Each row of numbers belongs to one of the elements below and depends on some of the facts about them. Some rows are named. Which element is each other row?

Facts:
tasibon | σ a | τ e
letotul | Θ kagun,flagil,trutrurik,dragru | σ c | τ e
trutrurik | σ a | τ f
skapimos | Θ grofoner,tasibon,klibe | σ b | τ g
kepe | Θ kliplo,pluplom,gruple | σ a | τ f
lutus | Θ flelek,gunisus,biruk | σ c | τ e
namos | σ a | τ f
faski | σ d | τ e
tistak | Θ grurir | σ d | τ g
skasi | Θ kivin,todris,plurel,lanam | σ d | τ g
broru | Θ kleriplos,zosol,gesi,gunisus,roka,lanam | σ a | τ f
zoka | Θ lanam | σ a | τ e
brefle | Θ kliro,gububrol,flelek,nobran,mogril,trutrurik,kapu,trebrir | σ b | τ f
plike | Θ pliki,flasto,stolek,geruga,ziflas,flagil,nirikla | σ a | τ e
kagun | σ c | τ f
tupe | Θ plusam,maplem,taskanin | σ c | τ e
bugul | Θ flagil | σ b | τ e
ropam | σ a | τ g
gruple | σ c | τ e
nirikla | σ b | τ f
lanam | σ a | τ g
nudros | σ d | τ e
gruskas | Θ pliki,gatir,taskanin,ziflas,foploklam,trebrir | σ a | τ e
zasem | σ a | τ e
vofli | Θ trafli,grutar,legosi,trutrurik | σ d | τ e
vufim | Θ flelek,vuvi,kapu,dralu | σ b | τ g
drefetrul | Θ mogril,skiplek,lanam,kele | σ d | τ e
zosor | σ d | τ e
desimu | Θ flelek,flibro,begros,geruga,legosi,torir | σ d | τ f
grutar | σ d | τ f
fidru | σ d | τ g
pudren | Θ gububrol,ziplur,tumok | σ a | τ g
torir | σ a | τ f
vuvi | σ b | τ f
bitre | Θ datres,torir,flagil | σ a | τ e
grudralim | σ a | τ e
ziflas | σ d | τ g
biruk | σ a | τ f
trezefes | Θ tasibon,skodamuk,stopir | σ a | τ f
lostupu | Θ zosor,fusto,kliplo,geruga | σ b | τ g
sitrul | Θ vatebi,zave,taskanin,zuklar,lanam | σ a | τ f
trebrir | σ a | τ e
ziplur | σ a | τ g
nidrel | Θ nobran,rizus,mogril,nirikla | σ c | τ e
gesi | σ a | τ e
tretim | σ a | τ e
ploste | Θ tremam,roka,skodamuk | σ b | τ e
begros | σ a | τ g
skaplus | σ a | τ e
foploklam | σ a | τ e
dagi | Θ zave,stogrodra | σ a | τ e
trolel | σ b | τ e
skape | σ d | τ e
godrar | Θ biruk | σ c | τ g
kleriplos | σ a | τ g
foste | Θ nugrem,stosi | σ d | τ e
mibrar | Θ vuvi,maflalak,tregroruk | σ a | τ f
stopir | σ b | τ e
flagil | σ a | τ e
plusam | σ b | τ e
gunisus | σ a | τ e
giskul | Θ trafli,grutar | σ a | τ f
vegifal | σ d | τ f
netun | σ d | τ f
sulen | Θ taskanin,tretim,grudralim | σ a | τ f
gaplak | σ b | τ e
plurel | σ b | τ e
gepli | Θ fusto,pluplom,zipil | σ c | τ g
tregroruk | σ a | τ e
flasto | σ a | τ f
brodil | σ a | τ e
pluplom | σ d | τ e
navur | σ c | τ e
nineklan | Θ gaplak,mogril | σ a | τ g
mogril | σ a | τ e
tremam | σ c | τ g
maflalak | σ c | τ g
kliro | σ a | τ e
palek | Θ zave,trutrurik | σ a | τ g
gububrol | σ c | τ e
venifli | Θ tasibon,kadre | σ c | τ g
konir | σ a | τ f
pliki | σ a | τ e
flele | Θ zosor,ropam | σ c | τ e
geruga | σ b | τ g
legosi | σ b | τ f
lostek | σ d | τ g
rizus | σ b | τ f
todris | σ b | τ f
fupi | Θ gesi,grudralim,mogril,roka,trutrurik | σ c | τ e
kladutak | Θ nugrol,grudralim,legosi,mogril,stopir | σ a | τ f
siskek | Θ konir,ramas,dragru,lusuna,lanam | σ a | τ f
lobresal | σ a | τ f
siso | Θ vuvi,pluplom,lobresal | σ c | τ f
dodri | Θ lusa,trabe,trebrir,lanam | σ a | τ e
trafli | σ a | τ g
kitro | Θ flibro,skaplus,trolel | σ b | τ f
nobran | σ c | τ e
ninatram | Θ tasibon,dragru | σ a | τ f
vuze | Θ nobran,rostik,skaplus,flagil | σ a | τ f
vufolo | Θ flanis,grudralim,stopir | σ a | τ e
skeklir | Θ skape,lobresal,flagil,dralu | σ c | τ f
gatir | σ a | τ g
truvoplur | Θ faski,flibro,gaplak,kilel,grurir,dralu | σ c | τ f
kivin | σ a | τ e
zave | σ b | τ g
rolek | Θ namos | σ c | τ e
vuzas | Θ zosor,faski,vuvi | σ d | τ f
klibe | σ c | τ e
maplem | σ b | τ f
dekle | Θ vatebi,zasem,legosi,plafa | σ b | τ e
dragru | σ a | τ e
sitrek | Θ nudros,gesi,datres,roka,flagil | σ a | τ e
lotrore | σ c | τ e
kapu | σ c | τ e
gretim | Θ namos,lobresal,ziflas,skaplus,klibe | σ c | τ f
kilel | σ b | τ g
tumok | σ a | τ e
stogrodra | σ a | τ e
datres | σ a | τ e
razun | Θ kleriplos,maflalak,brodil,zipil,stosi,nuvo,biruk | σ a | τ e
zipil | σ d | τ f
stidipil | Θ kuple,begros | σ d | τ f
klugatra | σ b | τ f
roka | σ b | τ f
skodamuk | σ c | τ e
grofoner | σ c | τ e
pogrok | Θ ropam,maplem,fusto,kadre,goflu | σ b | τ f
stolek | σ a | τ g
kadre | σ a | τ f
flanis | σ a | τ g
nugrem | σ b | τ e
rumos | Θ zosor,nugrem,legosi,skaplus | σ b | τ e
skiplek | σ d | τ e
trabe | σ b | τ g
kuple | σ a | τ e
zuklar | σ a | τ e
rostik | σ a | τ g
ramas | σ d | τ f
taskanin | σ b | τ g
goflu | σ a | τ f
fusto | σ d | τ f
vopluka | Θ stodrim,stolek,fidru,kapu,lotrore | σ a | τ e
zizem | Θ namos | σ a | τ g
nugrol | σ c | τ f
kele | σ d | τ e
flibro | σ a | τ e
greden | Θ nudros,kilel | σ b | τ f
sovol | Θ kuple,tremam,nuvo | σ a | τ e
zosol | σ d | τ e
dralu | σ b | τ e
taskaral | Θ vuvi,navur,tremam,zasem,gruple | σ a | τ f
fliklusa | Θ lostek,begros,trutrurik,vegifal | σ a | τ f
vatebi | σ b | τ g
stosi | σ b | τ e
nuvo | σ d | τ f
lusa | σ a | τ f
lusuna | σ a | τ e
flelek | σ d | τ e
plafa | σ a | τ g
tribre | Θ klugatra,plusam,faski,nugrol,grutar,nuvo | σ c | τ e
fliplo | Θ kivin,rostik,nirikla,kapu | σ d | τ e
stodrim | σ a | τ e
kliplo | σ d | τ f
grurir | σ c | τ f
drabe | Θ netun,rizus,kadre,foploklam,dragru | σ b | τ g

Some elements and their rows:
zuklar: [  2  -2 -10   0   0  -1   7   7   7 -20  -5   5 -17   7  -2  -8  -5 -11
 -16  -1  -4  11  -2  -2   2  -3  -7 -24   1   7 -12   2  -1   3  -9   9
  -6  11]
vufolo: [  2  -3  -9   3  31   2   6  13   9  -7  -7  -8 -18  17  -2  -9  15 -13
  -8  -2  -4  17   3  -3   0  -2  -8  -1  -4   2 -16   6   8   4  -2  14
 -11  -6]
kele: [ 10   2 -10   1   0   3  11   6   8 -18  -8   4 -17   8   3 -10  -6 -12
 -15  -1  -5  10  -1  -4   4  -1  -7 -25   1  11 -10   2  -3   4  -9  10
 -11   7]
drefetrul: [ 17  -1 -10  -5  12  31   7  19  16   7  -7  -9 -11  19  -4 -12  25 -12
   4  -1  -4  12   0  -1  -1   3  -9 -19  -2   6 -13  -1  -2   9 -11  -2
 -11   7]
mogril: [  3  -2 -10  17  14   2   7  15   7 -17  -9  20 -19   8  -3  -8   8 -13
  -4  -2  -5  12  -2  -6   4   5  -9 -11  -4  17 -11   3  15  10 -10   5
  -4  -8]
kladutak: [  1  -3   1  12  32  10  10   9   8   3  -9 -11 -17  18  -3  -7  26 -14
  -1  -2  -4  36  12  -6   0   4  -9  -5  -6  12 -14  19  28   6  -5   2
 -11  -7]
kepe: [  3  -3   1  -7  13   1  11   2  10  -1   0 -15   0  12  -2  -9  13 -11
 -15   0  -1  29  17   6  -1  -5   7 -25  -5   2 -14  10   5  -2 -10  -1
  -4  12]
gububrol: [  5   2  -9   2   3   2  10   9   8 -19  -5   7 -17   6   2  -8  -7 -10
 -17  -2  -4  11  -2  -4   7  -1  -6 -25  -4   2 -14   2   1   8  -1   7
 -10  -6]
dekle: [  6  -2  -3   2  24  11  13  12  12  -4   2 -12 -16  18  -3 -10   9 -12
 -15  -2  -3  12   1   6  -2  -5  -9 -17  -5   2 -15   3   6  -2 -10  -2
  -8  -3]
plafa: [  7  -2  -7  14  -1  -2   0   1   7 -18  -4   4 -15   8   5  -4  -4   0
 -17   9   1  12  -1  -5  -1   2  -6 -16  -4  14  -8   2   8  -1  -8  15
  -9  -4]
tistak: [ 15  -2  -2   2   5  10   2   4  14   1   0 -14   2  20   2 -10  10  -8
 -14   4   5  12  18  -3  -1  -4  -8 -14  -5   3 -13   2   9  -2  -9   9
 -12  -7]
kleriplos: [  8   0  -9   9  -2   0   0   1   9 -18  -4   4 -13   6   5  -8  -1   2
 -16  10   1  12  -1  -5   0   1  -3 -16  -5  13  -5   3   4  -1 -10  11
  -9   1]
maplem: [  2  10  -5   8   1   0  20   0   9 -17  -8  -4 -16   7   2  -7  -6  -2
 -17   0  -4  11  -1  -5  -1  -3   9 -23  -1  15  -5  14   8   7  -5  -3
 -12  15]
pogrok: [  1   2   0  -3  12   5  19   1  15  -2  -4 -14   1  19  -2  -8  10  -7
 -16  -1  -3  17  20   6  -1  -5   7 -16   1   2 -15  17   6   0  -6  -2
 -12  12]
tumok: [  3  -1  -9   0  -1  -1   8   5   8 -18  -4   5 -17   7  -1  -7  -7 -11
 -17   0  -5  11  -2  -4   2  -5  -7 -23   1   5 -12   3  -3   2  -8  12
  -6   6]
fidru: [ 16   2  -9  12  -1   0   3   0   9 -19  -5   1 -11   7  13  -8  -6   1
 -17   7  -2  11   0  -4   0   1  -6 -17  -5  16  -4   2   7  -2  -7  17
 -12  -4]
torir: [  1  -1  -9  -3  -1  -1   6  -1   7 -19  -4  -1 -17   6   8  -8  -6 -11
 -17  -1  -4  13   2  -5   4  -6  -1 -24  -4  10   3  10   6   9 -10   1
  -5   8]

Which element is each row?
No name comes twice in this set of rows, the named rows included.
[  0   1  -8  -7  -3  13  -1   6  26 -17  12  -8 -18  23  -1 -12  -3 -11
 -19  -2  13  12  38  -4   0  -8 -10 -16  -5   1 -15   3  -3  14 -10  -2
  -5  -7]  bugul
[ 11  -2   0  -4  24   6  13   9  12  -4   7 -12 -12  19  -3  -8   5 -11
 -17  -1   0  12   9  13  -1  -5  -9 -24  -6   2 -15  10   6  -3 -10  -1
  -5  -7]  rumos
[  1  -3  -2  -8  -1   6  -1   0  15 -10   4 -13 -17  17   4 -12   8 -12
 -18  -2   8  31  41  -5   0  -7  -9 -24  -4   1 -13   6   1  11 -10   0
  -3   1]  vuze
[ 10   0 -10  -7   4  22   4  21  16   5  -5 -13  -3   8  -4 -12  31  -8
   5   7  -4  29  -2   7  -1   3  -7 -23   5   3 -13  -2  -4  10 -13  -2
  -5  27]  zoka
[  3  -3  -9  15  16  -2   9  10   8 -19  -9  12 -19   7  -3  -5  -1 -12
 -11  -1  -5  10  -2  -5   2   4  -8  -6  -4  16 -13   6  11   8   0  17
 -10  -5]  grudralim
[ 21  13  -9   1  -2  13   0  15  10 -11  -9   3   0   4  -2 -11  25  19
  10  25  -4  25  -5  -4  -1  17   5 -22   3  26  10  -4  -4  13 -13  -2
  -9  33]  lanam
[  0  -2  -6  15   2   0   6   4   8 -18  -9  13 -20   7  -3  -8   7 -14
 -11  -3  -4  19  -1  -6   5  -1  -9  -9  -5  21   5  20  28  18  -6   4
  -6  -7]  trutrurik
[  4  -3  -1   4   8   0   0   6  14  -6   0 -13  -3  10  -2  -9  14  -8
 -13   5   8  23  11  -5  -1  -2  -8 -10  -5   2 -14   2   8  -2 -10   8
  -9  -8]  pudren
[  1  -3  -9   8  14   0   2   3  23 -11  -8 -13  19  21  -2 -11   7   9
 -14   6   8  22  22  -2  -3   8   1  11   6   2 -15   9   3  15  21  28
 -14  -3]  venifli
[  7  -3  -7   7  31  17   8  14  10  -1  -2  -7 -17  29  -3  -8  13 -14
 -10  -2  -3  13   9  -5   0  -5  -8 -10  -6   2 -14   9  20   0  -7  11
 -12  -7]  vofli

Now the same elements, written a new way:
Some rows with their names:
dodri: [  8   2  -2  -7 -14   1  15   8  -7   2  -3   1   0  -4  14   0   0   3
  -5   7   9 -10  14   9   9  -2   4  -5   9  11   2 -14 -15 -10  -3   2
  -2  -7  -3   0   7  -5  -7]
trebrir: [  7  13   2   1  -7   6   7  13   0  -2  -5   4  -3   2  11   1   4   8
  -4  10   5   1   2   9   6  -7   4 -10  -7  12   1  -8   0   0 -14  -3
   0   1  -3 -10   9  -4   2]
trabe: [  5   6  -1   6  -4 -10   2   2  11   2  -3  11 -18 -13   8 -19  15  -4
   0   6   1 -14  -1   9   0   5  -2 -12 -17   6   4  -1   7   6   5 -18
   9   1   8  10  -1  10  10]
todris: [  5   3   4   4  -5   5  13  -3  12  -2   6   2 -12  -8  -2 -15  20  -7
  -1  -5   0 -11  -4   3  10  -3  -1   1 -14  -3  -4  10   1   8   1 -20
   3   0   2  -4  -8  11 -12]
vufim: [  4  -7   1  -1  -2 -18   2  -6  -8   6   5   7 -15 -11  12 -16   5  -9
   5   2  -4 -17   8   9   0  15  -5  -4  -4   5   4  -8  -7   4  15  -5
  -1  -9  -1  21   6   8   9]
grurir: [  4   7   9  -4  -8   3   2   2  -1   0   2  -3 -17   1 -10   0  10  -5
   3 -14 -12  -6   7  -6  15   8  -1   5  -9  -2  -3   7   2  24  -3   1
 -11   5  -7  -9  -8   3   8]
gretim: [ 10  -4   5   2 -14  -5  12   4  -7  10   8  -2 -12 -13   2   8   0 -13
   1 -28 -12 -17  18  -5   7  10   2   5   6   0   0   2 -12  14  -3   4
  -6   3 -13   1  -6   8  -2]
kivin: [  7  13   1  -4  -9   9   8  13   2  -1  -3   3  -4   1   9  -2   7   5
  -1  13  10  -1   0   8   9  -9   4 -10  -8  15   2 -10  -1  -1 -14  -4
  -2  -1  -1 -11   5  -5  -2]
plusam: [  8   7   7   6  -3   6  -2   5  -5  -6  -7   8  -1  -2  12  -4   6   9
   4   9  -3  -1  -5  10   3  -4   2   2  -4   0  -1  10   4   9  -4 -14
   6 -10  -5   6  11   0   9]
nineklan: [  2  -4  -4  -7  -4 -19  10   0  -6   4   0   4 -16  -3  10 -10   1  -5
  -2  -1   4 -12  20   7   3  15   0 -12  -4  12   9 -23 -10  -5   8   6
  -7  -2   1   5   8   1   8]
skape: [ 11   0   2   6 -18   5  -3  10   1   3  -7  -5  -6  -1   4   3   1   1
   6   5  -7   5  -6  11   2  -1  -1  -9  -6  14  -4  10  -3  11 -14  -8
  -7  -4  -2  -1  14 -15   9]
gunisus: [  5  11   5  -2  -5   5   5  10  -5  -6  -8   4  -3   6   9   1   4  10
  -1   9   4   5   3   7   7  -4   3  -7  -7   9   2  -7   1   2 -11  -1
  -3  -2  -5 -10  12  -7   7]
flibro: [  6  11   5  -1  -4   5   3  10  -5  -5  -4   5  -2   5   9   3   3   7
   1   8   4   4   2   8   6  -4   3  -6  -8  12   3  -8   0   4 -14   0
  -4  -3  -8  -9  13  -6   7]
sovol: [  6   0   2  -6  -7  -3   9   4 -15  -4  -5   0   1   4  13   3  -5   8
  -1   4   4  -1  16   8   6   3   4   0  10   7   2 -13 -14  -5   0   7
  -8 -11  -9   1  15  -7   5]
pluplom: [ 10  -2   4   6 -15   3  -3   8  -1  -1 -13  -4  -5   1   4   4  -1   6
   5   4  -9   9  -4  10   1   1  -1  -7  -5  10  -4  12  -3  10 -11  -9
  -7  -5  -3   0  18 -17  15]
bugul: [ 10  -4   4  -2  -9   1   4   1 -14   2   4   2   3  -9  17  -5   1  -2
   5   8  -2 -13   0  11   4   0   1   6  10   5  -3   0 -14  -1   4  -6
   1 -18  -6  18   8   1  -3]
zizem: [ 12  -7  -3  19  -3 -24  13  11  -7  16  15  15 -14 -24  26  10 -11 -16
   5 -23  -4 -16  19   9 -18  12   2 -20  -4  24  18 -22 -11   0 -15   9
   1   5 -20   6  17   9   7]

Name these rows:
No name comes twice in this set of rows, the named rows included.
[  8  -6   2  12 -16   0  11   0  13   2  -3  -6 -15  -5  -7  -2   8  -6
  -2 -18  -9   2   4   3   3   2  -2  -9 -12   3  -5  16  -3  11  -9 -15
  -7   7  -2 -11   3  -4  -1]  netun
[  6  12   5  -3  -5 -13  -9   7  -2   2  -9   5 -24  -4  -2  -4   5   1
   5  -3 -11  -7  12   0   5  16  -1  -6 -12   5   8  -2  10  21   3   1
  -3   5  -1   5   1   0  33]  maflalak
[ -1   2   8   1   4  -2  13  -3  -1  -9   0   0 -12   9  -4  -3   9   3
  -5 -13  -2   5  11   0   9   5   0  -3 -15  -1   1  -2   0  10  -5  -1
 -12   5 -10 -20   5   0   2]  biruk
[  7   0   5  23   0  -5  18   8   1   6  15  10 -10 -10  10  13   1 -10
   0 -31  -6  -2   7   1  -7  -1   2 -12 -16  10   8  -3  -1  11 -27   0
  -2  12 -25 -19  10  10  -6]  namos
[  5 -12   6   6  -3  -7  14 -11  -9  -2   8   2  -7  -8   5  -7   6  -5
   0 -18  -9 -11  10   3   3   9  -1   9   3 -10  -2   8 -11   6   9  -8
  -2  -9 -11   6   3   9  -6]  pogrok
[ 11  21   1   0  -8   1 -11  20 -11  10  -9  -2  -1   3  13  11  -1   9
 -10  16 -15 -10   4   2  10  -2  -3  -7   1   2 -13   8   9  16  -9   2
  -3  19   4   7  -1   0  -2]  gububrol
[  4 -11   5   0  -2  -5  12 -12  -9  -2  11  -2  -7  -4   2 -11   9  -9
   3 -12  -7 -13   7   3   7   9  -4  10   1  -7  -5   4 -11   6  11  -7
  -7 -10  -9   8   1   9  -8]  greden
[ 10 -13   2  -1 -19  -3   2   2 -12   2 -10  -9  -1   0   7   3  -7   3
   5   1  -8   1   8  10   3   6  -1  -1  12   7  -6   5 -17   3   0  -2
 -11 -14  -4   9  19 -18  10]  foste
[  9  15   1   0 -11   7  13  15   6  -4  -8   6  -3  -3  10   0   6   8
  -5   8  10  -2   5   9   7 -11   7 -12  -5  12   5  -7  -1  -4 -15 -10
   7   1   0 -11   6  -4  -1]  lusuna
[  7  13   3  -3  -8 -12  -6   8   1   3 -10   5 -23  -7   0  -4   6   0
   3  -4  -9 -10  12   2   5  15   0  -7 -11   5   7  -3   9  19   2  -1
   0   6   1   4   0   1  30]  tremam
[  6   1   0 -15 -11   6   7   6 -10   8  11  -5  -2   1  11  -2   3  -8
   7  16   9  -9   2   9  12  -2  -1  -4   1  22  -1 -20 -16  -4  -6  11
 -14 -11  -2   1   4  -4 -11]  vopluka

Now the same elements, written a new way:
Named rows:
nirikla: [  9 -29  -3 -12 -21  10 -19   5  15   6  14  -5   5   3]
maflalak: [-11 -34  16 -12 -21   2  -5   0  21   8   7  -5   3   9]
flibro: [  5 -21  24  -9 -24  21 -13   6  19   1   1   3   3   8]
desimu: [  0 -16   7  -3 -29   1 -29  -3   3  13  23  17  -5 -13]
zasem: [  5 -19  23 -10 -22  21 -12   6  19  -1   2   3   2   9]
kadre: [  6 -24  -2  -7 -25  17 -12  -4  17   6  13   0   8   7]
drabe: [-19 -16  15  -4 -23 -16 -23  -4  10   7   5   5  -4  -6]
rizus: [  8 -27  -3 -13 -21  10 -16   7  15   6  15  -5   4   3]
netun: [  6 -27  -2 -11 -23  12 -16   4  16   6  17   2   9  10]
ropam: [ -8 -30  15  -6 -27   3  -1  -2  18   6   4  -5   4  11]
konir: [  7 -25  -3  -9 -22  16 -13  -4  15   4  12  -1   7   9]
ploste: [ -5  -7  25  -7 -19   2 -33   5  11   3   4  13  -8 -10]
roka: [  9 -27  -4 -14 -18   8 -20   7  12   6  13  -4   3   5]
vegifal: [  8 -28  -1 -12 -24  12 -14   5  14   8  18   2   6   9]
bitre: [  7 -22  29   4 -23   1 -46  -7   6   7 -11  17  -2  -2]
dodri: [-11   5  17  -9  -8   6 -31  -8  10  -2  -4  16  -2   3]
stodrim: [  4 -20  22 -10 -21  21 -14   6  19   0   0   3   3  10]

Name these rows:
No name comes twice in this set of rows, the named rows included.
[ -9  -7  26  -9 -15   7 -31  -2  14   5   7  15  -6  -8]  tupe
[  4 -22  24 -12 -23  17 -15  14  19   2   7   6   2  10]  flelek
[  2 -13   3  -9 -21  -2 -29   0  -4  12  18  11 -14 -14]  brefle
[ -3 -10   3  -1 -25   5 -26 -13   5   9  17  14  -3 -11]  trezefes
[ 11 -30   0  -7 -26  16 -16  -3  13   8  11   0   6   8]  torir
[-20 -15  19   4 -30 -10 -20 -15  15   9   4  10   3  -5]  zizem
[ -8 -30  12 -14 -19  -4  -6   7  13   5   4  -8  -2  10]  zave
[ -8 -12   7   1 -34   3 -26  -6  16  11  26  18   3 -16]  vuzas
[  5 -30   1 -13 -20  15 -16   0  19   9  18  -1   5   3]  grurir
[  8 -21  21 -12 -17  19 -16   6  14   1  -3   3   0  13]  gesi
[  5 -25  -4 -13 -19  10 -17   5  18   3  14  -5   7   6]  todris
[-22 -20  21  -2 -25  -9 -19 -11  16  12  11   8  -3 -10]  gepli
[  0 -20  23  -9 -25  18 -17  11  27   0   8   5   8   9]  pluplom
[-11 -17  19  -5 -23 -10 -16  -8  -7  13   3  11 -17  -3]  palek

